Two labels a row:
[23, -10, 18, -13, 7, 9, 41, 24, 4, 11, -36, -7, -4, 46, -14, 27, 18, -8, 19, -6, 33, 42, -6, 17, 21, -2, -5, 27, -4, -2, 7, 10, 2, 17, 12, 2, 14, 23, -6, -2, -16, -3, -1, -18, 9, 18, -16, 5, -22, 17, -4, -9, -16, 20, -9, -2, -26, 1, -52, -2, 19] : gj/P
[-1, -5, 27, -27, 12, 6, 43, 32, 2, 13, -36, 1, -8, 33, -11, 33, 7, -3, 22, -3, 18, 18, -4, 13, 27, -8, -1, 24, 3, -1, -6, 8, -2, 14, 4, 0, 10, 19, 2, -10, -7, -2, 4, -13, 1, 7, -13, -8, -18, 10, 2, -1, -8, 18, -5, -4, -16, 8, -33, -16, 22] : gj/K
[2, -5, 22, -21, 14, 8, 47, 27, -3, 5, -32, 0, -6, 53, -14, 36, 8, -5, 10, -14, 21, 26, -24, 12, 21, -7, 2, 22, -10, -3, -1, 3, -2, 26, 2, 15, 10, 21, -11, -5, -10, 3, 0, -3, 14, 4, -10, 1, -22, 14, -1, -7, -8, 18, -8, -4, -18, 10, -41, -18, 17] : gj/E
[10, -14, 27, -19, 11, 15, 45, 22, 2, 9, -34, -6, -9, 44, -27, 22, 11, -9, 2, -15, 14, 34, -31, 4, 11, -7, -1, 19, -21, 9, 3, 2, -3, 32, -3, 21, -1, -68, -11, -1, -11, 3, -9, -7, 16, 30, -18, -3, -20, 11, -4, 2, -21, 11, -16, 8, -16, 6, -38, -17, 16] : gj/E
[7, -3, 6, -22, 24, 0, 31, 2, -2, -13, -8, -5, -5, 8, -7, 14, 17, 4, -9, -10, 1, 9, -28, -1, 1, -10, 4, 13, -17, 4, 11, -12, -5, 4, -4, 12, -4, 6, -5, -2, -5, -4, -4, 5, 20, 8, 6, -4, -5, -3, -2, -1, -5, 17, -4, 18, 0, 0, -6, -3, -1] : gj/E
[15, 5, 17, -16, 16, 11, 47, 17, -10, 6, -30, -2, -4, 30, -10, 21, 19, -1, 12, -14, 10, 18, -27, 2, 4, -18, 0, 24, -13, 1, -6, -3, 1, 24, 7, 16, -6, 14, -9, -2, -4, 7, 6, 2, 23, 23, -1, 0, -18, 1, 0, 8, -16, 8, -12, 8, -11, -3, -25, -18, 3] : gj/E
[-5, -1, 32, -19, 8, 22, 46, 21, 1, 2, -42, 1, -9, 37, -10, 22, 10, -8, 5, -8, 17, 22, -20, 2, 17, -5, -4, 16, -30, -2, -3, 3, -3, 25, -3, 5, 0, 16, -10, -6, -13, 1, -19, -5, 7, 12, -11, 4, -17, 7, 8, -6, -18, 7, -5, 7, -10, 6, -33, -17, 22] : gj/E
[3, 4, 13, -16, 12, 18, 52, 19, -94, 2, -28, -4, -3, 75, -7, 18, 11, -7, 5, -17, 12, 30, -39, 1, 11, -12, 1, 13, -28, 9, -9, 3, 3, 30, -6, 14, -2, 19, -15, -7, -9, 6, -7, -16, 27, 20, -21, 5, -21, 5, 3, 0, -19, -6, -17, 7, -14, 0, -48, -21, 5] : gj/E
[7, 2, 18, -20, 12, 8, 43, 21, -2, 5, -25, -3, -6, 35, -12, 28, -3, -9, 5, -13, 5, 25, -26, 3, 10, -10, 1, 19, -17, -1, -6, 5, 1, 24, -7, 7, 5, 15, -8, -4, -7, 3, -5, -4, 17, 22, -6, 0, -17, 5, 3, -2, -13, 8, -7, 5, -15, 2, -27, -19, 8] : gj/E
[-13, 4, 25, -40, 7, 16, 55, 28, 3, 7, -23, -3, -6, 49, -3, 33, -10, -1, 0, -19, 11, 21, -31, 8, 20, -3, 8, 11, -16, -6, -7, 1, -3, 31, -5, 7, 7, 10, -10, -4, -5, -1, -4, 3, 28, 16, -13, -4, -26, 9, 11, -10, -17, 4, -13, -19, -13, 5, -30, -14, 16] : gj/E
[9, -3, 17, -19, 6, 6, 27, 12, 1, 9, -29, -3, -11, 22, -9, 23, 12, -5, 12, -3, 20, 24, 0, -1, 16, 4, -14, 15, 1, -6, -3, 17, 1, 9, 10, 7, 7, 13, 0, 0, -6, -4, -1, -16, -6, 8, -1, 1, -15, 7, -8, 3, -13, 13, -3, 4, -15, 4, -25, -12, 11] : gj/P
[-13, 0, 18, -34, 3, 13, 51, 31, 5, 12, -31, 3, -4, 40, -15, 33, -8, -14, 7, -15, 17, 22, -27, 2, 20, -15, -1, 10, -22, -5, -6, -1, 0, 26, -6, 9, 10, 9, -4, -16, 7, -3, -4, 6, 13, 24, -21, 6, -20, 4, 16, 0, -14, 0, -11, -4, -16, -5, -47, -18, 18] : gj/E
[3, -1, 8, -12, 7, 11, 45, 22, 2, 4, -25, 0, 0, 46, -9, 20, 4, 1, 6, -15, 13, 23, -28, -2, 13, -13, 1, 20, -15, 6, -2, 1, 6, 21, -6, 8, -2, 16, -10, -3, -6, 5, -3, -10, 16, 23, -11, 0, -15, 10, -3, 3, -9, 3, -13, 9, -10, 3, -40, -17, 12] : gj/E
[8, -10, 16, -7, 8, 9, 44, 2, -8, -6, -25, -2, -5, 21, -3, 2, 29, 7, 4, -15, 9, 14, -39, -5, -2, -11, 0, 23, -23, 12, 3, -10, 1, 23, -5, 18, -18, 15, -11, -6, -2, 12, -6, 3, 21, 25, 5, -7, -7, 2, -9, 2, -16, 17, -8, 16, -16, -1, -20, -14, -5] : gj/E
[14, -7, 23, 6, 15, 8, 41, 24, 3, 9, -26, -2, 1, 47, -3, 10, 16, -7, 36, -15, 14, 26, -24, 9, -3, -18, 12, 24, -9, 9, -12, -2, 8, 33, -4, 9, -8, 19, 6, -12, 7, 6, 4, -9, 28, 26, -12, 16, -17, 7, -11, 16, -19, -5, -13, -3, -13, 4, -47, -20, 6] : nm/E
[30, -12, 22, -6, 16, 11, 56, 28, -6, -11, -43, -5, -4, 34, -9, 20, 42, -5, 18, -19, 28, 30, -23, 14, 0, -17, -3, 42, -9, -5, -2, -4, 8, 36, 3, 17, -12, 25, -11, -9, -7, 10, -4, -10, 18, 30, 6, 2, -22, 12, -16, -7, -23, 34, -13, 10, -21, 4, -55, -28, 9] : gj/E
[10, -4, 14, -22, 15, 12, 50, 21, 7, 10, -30, 9, -2, 38, -21, 37, 22, -4, 11, -16, 14, 21, -28, 0, 9, -10, -3, 26, -20, -3, -6, 0, 1, 31, 4, 9, 1, 13, -8, -2, -7, 5, -4, -6, 19, 27, 0, -3, -19, 5, -2, 4, -15, 14, -9, 6, -19, 3, -38, -9, 16] : gj/E
[4, -6, 8, -10, 7, 14, 32, 13, -3, 1, -14, -1, -8, 16, -6, 15, 9, -10, 6, -7, 7, 12, -15, -1, 8, -6, -3, 8, -12, 2, -4, 1, -3, 12, 5, 9, 0, 9, -10, -3, -7, 3, -6, -5, 11, 15, -1, -11, -6, 4, -3, -5, -6, 16, -10, 4, -4, 4, -13, -11, 5] : gj/E
[29, -9, 18, -9, 19, 8, 55, 19, -2, 9, -43, -1, -11, 43, -15, 15, 39, -11, 21, -13, 28, 41, -25, 7, 0, -1, -9, 35, -21, 5, -6, -1, -2, 36, 7, 12, -4, 29, -9, -10, -18, 10, -4, -9, 10, 29, 1, -7, -30, 9, -15, 6, -20, 22, -11, 10, -18, 0, -51, -20, 5] : gj/E
[-7, -4, 8, -17, 5, 10, 41, 21, 5, 9, -27, -12, -3, 41, -4, 33, 5, -6, 8, -11, 16, 19, -15, 11, 12, -4, -3, 13, -13, -12, 3, 8, 5, 17, 5, 5, 12, 20, -26, -2, -7, -9, -1, -11, 14, 16, -13, -1, -22, 8, 2, 3, -8, 10, -9, -3, -16, 3, -41, -13, 10] : gj/E
[-8, -4, 60, -27, 2, 5, 51, 23, 4, 9, -22, -8, -5, 44, 1, 30, -9, -4, 10, -20, 10, 17, -21, 16, 24, -8, 4, 15, -1, -12, -4, 3, 3, 18, 2, 3, 15, 13, -11, -2, -3, 2, -2, -17, 13, 12, -13, -2, -19, 13, 4, -11, -8, 12, -6, -9, -14, 10, -33, -12, 13] : gj/E
[-1, -8, 24, -34, 9, 12, 43, 35, 4, 21, -39, -3, -8, 52, -17, 36, 8, -15, 22, -15, 29, 27, -3, 11, 17, -4, -9, 27, 3, -6, -5, 12, -3, 11, 9, 5, 18, 25, -1, -6, -13, -9, 1, -13, 2, 13, -12, 7, -24, 14, -3, -3, -18, 21, -7, -6, -24, 8, -46, -17, 26] : gj/S
